z764: 1  0  0  0  0  20  101  102  103
z274: 20  103  0  1  1  0  101  0  102
z237: 1  0  0  1  30  100  102  104  103
z924: 1  9  98  100  103  104  103  104  103
z272: -1  1  -1  0  0  20  101  102  103
z920: 0  0  1  0  -1  0  1  28  102
9  98  100  103  104  103  104 | z924
order: 103  102  101  20  0  0  0  0  1 | z764
z272 | -1  1  -1  0  0  20  101  102  103

z74: 19  -3  15  63  -8  10  11  19  -6  -3  15  -25  4  42  -34  24
z178: 63  8  -6  -3  11  -8  10  -34  24  15  19  15  4  19  -25  -2
z712: 13  -19  16  -21  -11  -11  20  -16  29  -16  -5  -30  -23  13  -15  -8
z845: -30  -21  20  13  -8  13  -11  29  -15  -20  -23  -16  8  -16  16  -5
z735: -11  -30  16  -8  -23  -19  -10  13  20  29  -16  -21  -5  -16  -15  13
z497: 63  42  -6  -3  11  -8  10  -34  24  15  19  15  4  19  -25  -2
order: -5  -15  20  -21  13  -30  16  -16  -8  -11  -23  29  -16  13  -20  8 | z845
back: 16  -16  8  -16  -23 | z845
back: 13  -8  13 | z845
places z74: 15 | 2 10
-3  15  -25  4  42  -34  24 | z74
order: -11  29  13  16  -10  -16  -30  -16  -5  13  -8  -21  -19  -15  -23  20 | z735
order: 24  -34  -6  -3  63  10  -8  42  11  19  15  -2  15  19  -25  4 | z497

z407: 27  -24  5  29  -24  -11  9  81  -33  -70  -43  7  -1  46  2
z575: 75  28  -25  29  4  -6  65  14  -17  12  -17  -14  36  -9  52
z182: -39  -11  39  2  -25  3  -50  10  0  -25  1  60  -11  26  -65
z767: -6  65  13  -46  -22  -32  -107  14  -1  -27  25  9  -43  46  -42
z411: 11  -21  46  -74  -11  89  110  4  69  19  -15  -15  21  -31  -48
z688: 75  28  -25  29  4  -6  65  14  -21  -25  -63  -3  16  22  29
-25  3  -50  10  0  -25  1  60  -11 | z182
75  28  -25  29  4  -6  65  14  -21  -25  -63  -3  16  22  29 | z688

z978: -4  -6  11  36  15  28  10  7  -11  40  -4  -7  11  -28  10  16  49  -9  12  11  7  -9  69  15  24  13  -5  41  -18  34  -12  7  -12  51  32  -22  -2  -42  6  53  6  26  -27  11  9  43  59  -43  1  30
z222: -100  -13  51  -68  24  48  13  -66  -12  -67  11  14  4  1  17  -79  56  -32  -46  25  -4  29  26  3  99  35  49  16  -13  -69  -30  -24  34  35  -8  48  -43  65  -25  6  58  -28  45  -20  26  42  -8  39  14  48
z175: -30  -36  -41  -9  -39  -18  -21  40  -29  -1  -41  -15  -31  -55  -26  8  -4  12  6  -9  -44  -9  33  -28  -9  -7  -12  -29  -42  -7  21  -16  -10  51  6  14  30  -36  -20  -12  -31  35  -73  -39  -25  -16  13  12  -11  23
z591: -43  -94  -23  20  18  -21  29  -71  30  -28  8  49  -80  -9  -56  47  -36  -30  -5  -32  2  14  -49  24  7  82  -47  -32  -18  -40  -15  0  -59  16  5  -29  36  -108  26  32  7  -21  91  -50  -78  -15  -49  52  -1  7
z150: 30  15  4  23  -6  31  44  -44  34  -4  29  24  29  56  40  -29  77  -47  6  22  -13  23  8  25  34  21  -18  9  51  -4  -38  -32  -41  -6  -36  0  -31  21  14  4  10  -8  43  -10  58  71  59  13  4  8
z245: -15  -32  -49  -30  -5  -60  -23  29  -21  20  -71  32  0  18  -1  49  -29  7  -49  2  -50  7  -28  -9  -18  36  5  -94  -36  8  26  -40  24  52  -21  47  7  16  -78  -108  -43  -32  -56  -80  -15  30  -47  14  82  91
z158: 1  -3  62  17  17  31  16  -15  -22  13  30  -31  29  3  21  3  -24  -15  7  -11  32  18  -27  27  22  2  38  52  -7  19  -24  20  8  -57  25  -3  -11  5  21  43  57  -13  38  39  16  -10  -24  5  6  -31
z410: -2  37  -7  -38  1  13  -7  -41  45  -83  48  -3  -43  5  -33  -76  2  8  17  -31  17  -32  -25  -36  -18  -54  -29  13  56  -72  2  9  -6  -50  -29  -28  -12  21  46  11  -7  -4  56  28  -11  -60  -8  -8  -77  -79
z465: 45  82  16  -27  72  -2  -26  6  71  -15  17  52  -21  37  -22  1  -2  72  -20  54  73  -6  36  -18  22  -3  22  -2  43  -14  46  67  50  13  17  -7  6  69  10  3  11  11  52  57  -31  -26  -12  8  -25  -23
places z222: -4 | 20
places z978: 11 | 2 12 19 43
z465 | 45  82  16  -27  72  -2  -26  6  71  -15  17  52  -21  37  -22  1  -2  72  -20  54  73  -6  36  -18  22  -3  22  -2  43  -14  46  67  50  13  17  -7  6  69  10  3  11  11  52  57  -31  -26  -12  8  -25  -23
order: 91  82  14  -47  30  -15  -80  -56  -32  -43  -108  -78  16  7  47  -21  52  24  -40  26  8  -36  -94  5  36  -18  -9  -28  7  -50  2  -49  7  -29  49  -1  18  0  32  -71  20  -21  29  -23  -60  -5  -30  -49  -32  -15 | z245

z958: -8  21  -50  21  21  21  -50
z288: -94  59  86  4  -60  27  110
z803: -8  -28  20  34  -19  21  -4
-50  21 | z958
places z958: 21 | 1 3 4 5
z958 | -8  21  -50  21  21  21  -50
z803 | -8  -28  20  34  -19  21  -4

z571: 29  -3  -2  28  46  -35  -55  -56  -25  -87  2  -38  3
z29: -40  15  13  -10  21  33  -24  23  -91  28  12  -56  60
z444: 69  -5  16  -24  -10  -35  29  -27  81  30  -16  60  -29
z677: -36  -25  45  -11  -34  7  33  37  20  104  -30  7  -29
places z571: 29 | 0
z571 | 29  -3  -2  28  46  -35  -55  -56  -25  -87  2  -38  3
places z29: 23 | 7
order: 60  -29  69  -5  16  -24  -10  -35  29  -27  81  30  -16 | z444

z141: 12  99  12  119  -1  -104  12  12  88
z862: 119  -17  12  -1  20  88  -104  -109  99
z213: -6  -17  -1  12  20  -20  -7  5  -20
order: 99  119  -17  12  -1  20  88  -104  -109 | z862
-17  -1  12  20 | z213
12  -1  20  88  -104 | z862
12  99  12  119  -1  -104  12 | z141
places z141: 12 | 0 2 6 7

z367: 4  -120  -11  -21
z155: -37  -2  38  5
z660: -7  -9  -1  25
z327: -36  5  -2  38
z408: -15  -7  21  86
z660 | -7  -9  -1  25
order: -37  -2  5  38 | z155
z408 | -15  -7  21  86

z531: 1  54  -89  -22  -46  7
z952: 2  79  7  46  20  -9
z269: 14  37  67  32  -39  33
z952 | 2  79  7  46  20  -9
back: -22  -89  54  1 | z531
67  32  -39  33 | z269

z463: -42  -24  96  2  -22  14  19  -28  56  34
z578: 10  15  -20  -42  -56  17  -6  22  -24  32
z501: 10  15  -20  -42  -56  17  4  -89  -24  17
z22: -97  -20  34  -27  -11  -90  -6  -13  27  -97
z168: 10  15  -20  -42  -56  17  4  22  -24  17
places z22: -90 | 5
10  15  -20  -42  -56  17  -6  22  -24  32 | z578
z578 | 10  15  -20  -42  -56  17  -6  22  -24  32
10  15  -20  -42  -56  17  4  22  -24  17 | z168

z31: 2  -11  2  1  4  -8  106  5
z479: 2  29  -97  4  4  -7  29  -12
z775: 2  -11  -11  1  4  -8  -4  -12
z485: -6  -21  -13  -3  -6  0  -13  -6
places z31: 5 | 7
back: -6  -3 | z485
z775 | 2  -11  -11  1  4  -8  -4  -12
places z485: -6 | 0 4 7
z485 | -6  -21  -13  -3  -6  0  -13  -6
places z479: 4 | 3 4

z928: 28  1  28  -56  -50  62  13  -6  -6  0
z368: -44  82  58  58  37  45  -23  3  28  43
z745: -21  28  -47  19  36  40  -29  -14  -89  5
z263: -30  38  -5  28  39  36  -78  -79  -30  -27
z654: -30  38  -5  28  39  36  4  30  24  51
z962: 19  -47  -73  -14  -48  -59  -37  -95  -57  0
z198: 38  -30  -5  28  39  36  36  11  49  19
-30  38  -5  28  39  36  -78  -79  -30  -27 | z263
order: 0  -57  -95  -37  -59  -48  -14  -73  -47  19 | z962
order: -44  -23  3  28  37  43  45  58  58  82 | z368

z584: -33  -56  -17  -23  -17  -43  14  -41  -18  38  2  -21  -27  -52  -24  -44  -12  31  -38  14  -39  29  -45  -10  -32  -41  -2  -33  -27  -49  -39  -31  -35  -21  -37  -9  -15  -68  -37  -16  -44  -61  -37  -68  -54  -4  -39  -64  -60  -46  -23  -47  40  30  -4  -41  -2  -8  -40  -50  -11
z868: -20  -18  -18  -6  -2  1  -1  -23  -2  0  -22  2  -17  -16  10  -3  -4  -10  -18  -18  -5  -19  -26  -23  -17  -10  6  -24  5  -20  -7  9  -23  -6  -2  -17  0  -12  -22  -11  -8  -16  -2  -7  9  -12  -14  3  -20  -17  -11  -20  -14  0  -5  -21  -1  -23  -13  -13  -10
z490: -20  -18  -18  -6  67  1  -1  -23  -2  0  -22  2  -17  -16  10  -3  -4  -10  -18  -18  -5  -19  -26  -23  -17  -10  6  -24  5  -20  -7  9  -23  -6  -2  -17  0  -12  -22  -11  -8  -16  -2  -7  9  -12  -14  3  -20  -17  -11  -20  -14  0  -5  -21  -1  -23  -13  -13  -10
z868 | -20  -18  -18  -6  -2  1  -1  -23  -2  0  -22  2  -17  -16  10  -3  -4  -10  -18  -18  -5  -19  -26  -23  -17  -10  6  -24  5  -20  -7  9  -23  -6  -2  -17  0  -12  -22  -11  -8  -16  -2  -7  9  -12  -14  3  -20  -17  -11  -20  -14  0  -5  -21  -1  -23  -13  -13  -10
-20  -18  -18  -6  67  1  -1  -23  -2  0  -22  2  -17  -16  10  -3  -4  -10  -18  -18  -5  -19  -26  -23  -17  -10  6  -24  5  -20  -7  9  -23  -6  -2  -17  0  -12  -22  -11  -8  -16  -2  -7  9  -12  -14  3  -20  -17  -11  -20  -14  0  -5  -21  -1  -23  -13  -13  -10 | z490

